Below is a small trained network, with its code and all its weights. Each question gives an input and a class and asks what happens when units are switched off, that is, made to give their printed mean instead of their output.

import numpy as np


def w(rows, s, z=0):
    codes = np.array(rows[::2]) - 128.0
    scale = np.full(codes.shape[1], s)
    scale[-1] = z or s
    return codes * scale


def f(y):
    return y / 2 * (1 + np.tanh(0.7978845608 * (y + 0.044715 * y**3)))


def log_softmax(a):
    a = a - a.max(-1, keepdims=True)
    return a - np.log(np.exp(a).sum(-1, keepdims=True))


def net(x, mask):
    res = np.array(x, float).reshape(1, 8) / 4 @ E
    y = f(res @ A[0][:, :-1].T + A[0][:, -1])
    res = res + np.where(mask, y, B[0][:, -1]) @ B[0][:, :-1]
    return log_softmax(res[-1] @ U[:, :-1].T + U[:, -1])


A, B = {}, {}
E = w([
[122,203,150,47,136,115],'x0',
[4,95,115,101,167,169],'x1',
[129,134,125,133,135,128],'x2',
[128,123,139,127,127,136],'x3',
[130,126,138,130,131,137],'x4',
[124,132,110,126,122,115],'x5',
[128,143,105,133,138,115],'x6',
[90,109,182,150,160,21],'x7',
],0.012)
A[0] = w([
[129,61,79,180,125,123,85],'N1',
[128,142,109,97,75,166,85],'N2',
[107,249,161,67,91,100,1],'N3',
[146,161,68,129,121,212,179],'N4',
[121,83,120,139,197,46,204],'N5',
[103,122,187,144,163,58,157],'N6',
[109,68,119,67,167,163,187],'N7',
[154,154,67,102,107,205,146],'N8',
[141,123,112,210,90,125,135],'N9',
[204,101,148,119,132,116,108],'N10',
[162,108,149,112,118,134,84],'N11',
[60,76,116,106,159,162,70],'N12',
[69,124,121,144,169,157,93],'N13',
[117,86,111,239,89,140,87],'N14',
[88,165,185,133,128,40,171],'N15',
[198,154,161,168,40,110,131],'N16',
[199,171,158,154,110,109,70],'N17',
],0.011,0.0014)
B[0] = w([
[197,100,174,44,201,210,201],'N1',
[174,80,180,133,65,113,178],'N2',
[133,179,248,34,184,245,223],'N3',
[162,63,176,211,69,132,239],'N4',
[197,49,138,159,77,158,229],'N5',
[129,62,147,175,48,127,228],'N6',
[59,154,103,170,152,28,195],'N7',
[223,66,147,201,66,122,240],'N8',
[129,188,135,43,168,161,197],'N9',
[80,143,72,94,117,3,193],'N10',
[123,187,121,141,105,93,140],'N11',
[66,209,6,111,150,64,221],'N12',
[48,168,47,106,95,83,193],'N13',
[193,140,198,39,210,234,227],'N14',
[178,63,174,203,101,157,232],'N15',
[56,192,49,143,154,24,255],'N16',
[95,208,52,126,171,30,226],'N17',
],0.0069,0.0086)
U = w([
[145,82,164,251,22,147,216],'0',
[66,179,37,122,142,81,150],'1',
[135,150,202,6,203,209,10],'2',
],0.013,0.0012)

Each question gives the input, the list of numbers given to net, and the class t.
The units are the neurons (one row each of A and B). Each row of codes is followed by its name. A weight is (code - 128) times the scale printed after its matrix; where a second scale follows, it is the last column's (A, B and U).
mask holds one flag per neuron, in row order. A switched-off neuron (its flag False) gives its mean, the last column of its row in B, instead of its output. The means were averaged over made-up inputs and are rounded, as every weight is.
A unit's drop is (log p(t) with every unit on - log p(t) with that unit switched off) / (log p(t) with every unit on - log p(t) with every unit switched off).
The circuit of an input: a set's keep is (log p(t) with only the set's units on - log p(t) with every unit switched off) / (log p(t) with every unit on - log p(t) with every unit switched off). Starting from the 12 units with the biggest drops (on a tie, the unit counted first), units are removed one at a time, each time the one whose removal leaves the highest keep (on an exact tie, the one counted first), for as long as the keep stays at least 0.8.
circuit, biggest first: the units of the circuit, biggest drop first
top k neurons: the k neurons with the biggest drops, biggest first
drop of u: that unit's drop, to one decimal
input [2,6,-7,8,-3,4,7,7], class 0: circuit, biggest first	[N15]
input [7,3,4,3,6,-7,-1,-7], class 0: top 3 neurons	[N8, N4, N14]
input [5,4,4,2,-7,6,1,-1], class 2: top 4 neurons	[N3, N16, N17, N10]
input [-7,8,7,0,0,7,-5,-7], class 1: top 3 neurons	[N12, N13, N7]
input [-7,5,3,-3,6,-2,-8,-1], class 2: top 2 neurons	[N14, N1]
input [-8,1,2,6,8,0,3,7], class 2: top 2 neurons	[N14, N1]
input [5,5,-3,7,7,-8,0,7], class 0: top 2 neurons	[N15, N6]
input [6,7,-2,-1,3,5,3,-5], class 1: top 2 neurons	[N12, N7]
input [0,6,-6,-4,1,2,-3,-6], class 0: top 2 neurons	[N4, N8]
input [-6,-3,1,-1,-3,4,-4,-5], class 2: top 3 neurons	[N14, N9, N1]
input [-5,-5,-1,6,-7,-3,0,-1], class 1: top 4 neurons	[N16, N3, N10, N17]
input [-6,7,-1,-7,4,-2,0,0], class 1: top 2 neurons	[N12, N13]
input [-7,-4,-7,1,-3,-4,5,3], class 2: drop of N14	0.1
input [-8,-3,-1,-4,4,-3,0,-7], class 2: circuit, biggest first	[N14]
input [3,3,7,-8,-8,-2,-3,-3], class 0: drop of N8	0.2
input [-5,-8,1,8,-3,5,-3,-2], class 1: drop of N17	0.0
